Here is a tiny trained network, its code and every weight. The questions are about switching its units off for an input and a class, where a switched-off unit gives its printed mean instead of its output.

import numpy as np


def w(rows, s, z=0):
    codes = np.array(rows[::2]) - 128.0
    scale = np.full(codes.shape[1], s)
    scale[-1] = z or s
    return codes * scale


def norm(h):
    return h / np.sqrt((h * h).mean(-1, keepdims=True) + 1e-5)


def f(y):
    return y / 2 * (1 + np.tanh(0.7978845608 * (y + 0.044715 * y**3)))


def log_softmax(a):
    a = a - a.max(-1, keepdims=True)
    return a - np.log(np.exp(a).sum(-1, keepdims=True))


def net(x, mask):
    res = np.array(x, float).reshape(1, 2) / 4 @ E
    u = 0
    for l in range(2):
        y = f(norm(res) @ A[l][:, :-1].T + A[l][:, -1])
        res = res + np.where(mask[u : u + 14], y, B[l][:, -1]) @ B[l][:, :-1]
        u += 14
    return log_softmax(norm(res)[-1] @ U[:, :-1].T + U[:, -1])


A, B = {}, {}
E = w([
[91,213,115,136,82,243,57],'x0',
[253,131,125,49,184,183,123],'x1',
],0.0049)
A[0] = w([
[188,167,83,69,156,171,62,78],'0.n1',
[101,185,127,42,69,205,1,166],'0.n2',
[236,183,151,126,185,137,156,101],'0.n3',
[129,173,65,116,88,222,110,161],'0.n4',
[89,211,143,178,32,139,102,251],'0.n5',
[19,168,157,196,73,169,171,130],'0.n6',
[154,88,144,127,159,219,155,74],'0.n7',
[37,99,115,137,113,48,150,168],'0.n8',
[136,142,129,138,86,93,116,87],'0.n9',
[94,152,122,121,164,156,140,65],'0.n10',
[118,135,175,69,81,190,211,73],'0.n11',
[194,245,162,85,224,160,128,170],'0.n12',
[117,103,85,37,196,128,99,171],'0.n13',
[152,132,129,73,156,110,21,55],'0.n14',
],0.0071,0.0018)
B[0] = w([
[89,27,156,127,128,128,116,208],'0.n1',
[152,207,193,213,15,128,160,254],'0.n2',
[181,154,145,68,200,74,184,195],'0.n3',
[175,129,222,154,100,95,122,214],'0.n4',
[107,164,39,121,203,108,47,219],'0.n5',
[133,206,153,104,206,61,152,213],'0.n6',
[137,121,95,70,124,169,125,155],'0.n7',
[144,66,87,79,113,225,90,192],'0.n8',
[189,166,205,116,196,194,136,127],'0.n9',
[126,127,112,102,77,91,139,128],'0.n10',
[139,127,43,150,179,105,173,133],'0.n11',
[126,2,88,159,174,129,93,223],'0.n12',
[58,123,113,34,141,159,162,163],'0.n13',
[253,72,141,164,172,63,190,148],'0.n14',
],0.0048,0.0084)
A[1] = w([
[85,106,89,60,165,109,128,145],'1.n1',
[46,139,26,122,120,88,120,190],'1.n2',
[135,77,141,89,93,120,157,115],'1.n3',
[200,96,115,105,139,222,133,35],'1.n4',
[200,102,185,151,133,161,187,144],'1.n5',
[43,137,84,67,221,131,140,107],'1.n6',
[133,79,172,119,103,83,165,70],'1.n7',
[135,20,91,72,186,87,118,169],'1.n8',
[136,120,118,199,70,118,106,202],'1.n9',
[2,200,105,143,50,121,76,104],'1.n10',
[142,223,147,88,111,124,168,103],'1.n11',
[122,77,80,118,34,159,215,99],'1.n12',
[127,226,112,138,109,129,166,6],'1.n13',
[148,127,13,101,121,116,169,178],'1.n14',
],0.0097,0.0018)
B[1] = w([
[113,42,89,118,216,71,81,175],'1.n1',
[219,136,84,61,95,192,181,161],'1.n2',
[46,85,83,174,26,163,166,162],'1.n3',
[75,130,131,150,75,92,213,172],'1.n4',
[162,153,76,1,135,104,197,187],'1.n5',
[198,70,165,19,195,173,119,180],'1.n6',
[188,208,148,150,48,208,164,158],'1.n7',
[92,214,160,180,123,126,60,246],'1.n8',
[51,137,47,119,221,183,76,157],'1.n9',
[154,13,158,69,223,93,173,189],'1.n10',
[10,146,229,241,49,15,172,142],'1.n11',
[94,105,65,157,107,112,216,143],'1.n12',
[38,122,157,205,57,59,140,150],'1.n13',
[96,72,113,153,217,160,57,149],'1.n14',
],0.0053,0.012)
U = w([
[132,49,131,34,247,112,115,153],'0',
[122,104,132,103,62,86,86,7],'1',
[25,68,34,202,65,172,150,132],'2',
[178,193,146,179,97,201,72,119],'3',
[49,168,215,204,158,46,83,138],'4',
[202,113,132,80,59,173,240,120],'5',
],0.016,0.014)

Each question gives the input, the list of numbers given to net, and the class t.
The units are the neurons (one row each of A and B). Each row of codes is followed by its name. A weight is (code - 128) times the scale printed after its matrix; where a second scale follows, it is the last column's (A, B and U).
mask holds one flag per neuron, layer by layer. A switched-off neuron (its flag False) gives its mean, the last column of its row in B, instead of its output. The means were averaged over made-up inputs and are rounded, as every weight is.
A unit's drop is (log p(t) with every unit on - log p(t) with that unit switched off) / (log p(t) with every unit on - log p(t) with every unit switched off).
unit that matters most: the unit with the biggest drop
top k neurons: the k neurons with the biggest drops, biggest first
k most important neurons of layer l: the k neurons of layer l with the biggest drops, biggest first
drop when u is switched off: that unit's drop, to one decimal
input [-7,-1], class 2: unit that matters most => 0.n6
input [-7,0], class 2: top 3 neurons => 0.n6, 0.n5, 1.n3
input [-6,-7], class 2: top 2 neurons => 0.n5, 0.n8
input [-6,-8], class 0: 3 most important neurons of layer 0 => 0.n4, 0.n14, 0.n2
input [5,4], class 5: top 2 neurons => 1.n8, 1.n5
input [-4,-3], class 2: top 2 neurons => 0.n5, 0.n8
input [5,3], class 3: 2 most important neurons of layer 0 => 0.n4, 0.n8
input [4,-8], class 0: top 2 neurons => 1.n10, 0.n5
input [2,-4], class 0: top 2 neurons => 0.n5, 0.n2
input [3,2], class 5: 2 most important neurons of layer 0 => 0.n2, 0.n4
input [1,3], class 5: drop when 0.n5 is switched off => 0.2
input [2,8], class 5: drop when 0.n5 is switched off => 1.2
input [1,1], class 5: drop when 1.n9 is switched off => 0.0
input [5,1], class 4: drop when 0.n2 is switched off => 0.3
input [-4,-6], class 0: unit that matters most => 0.n4
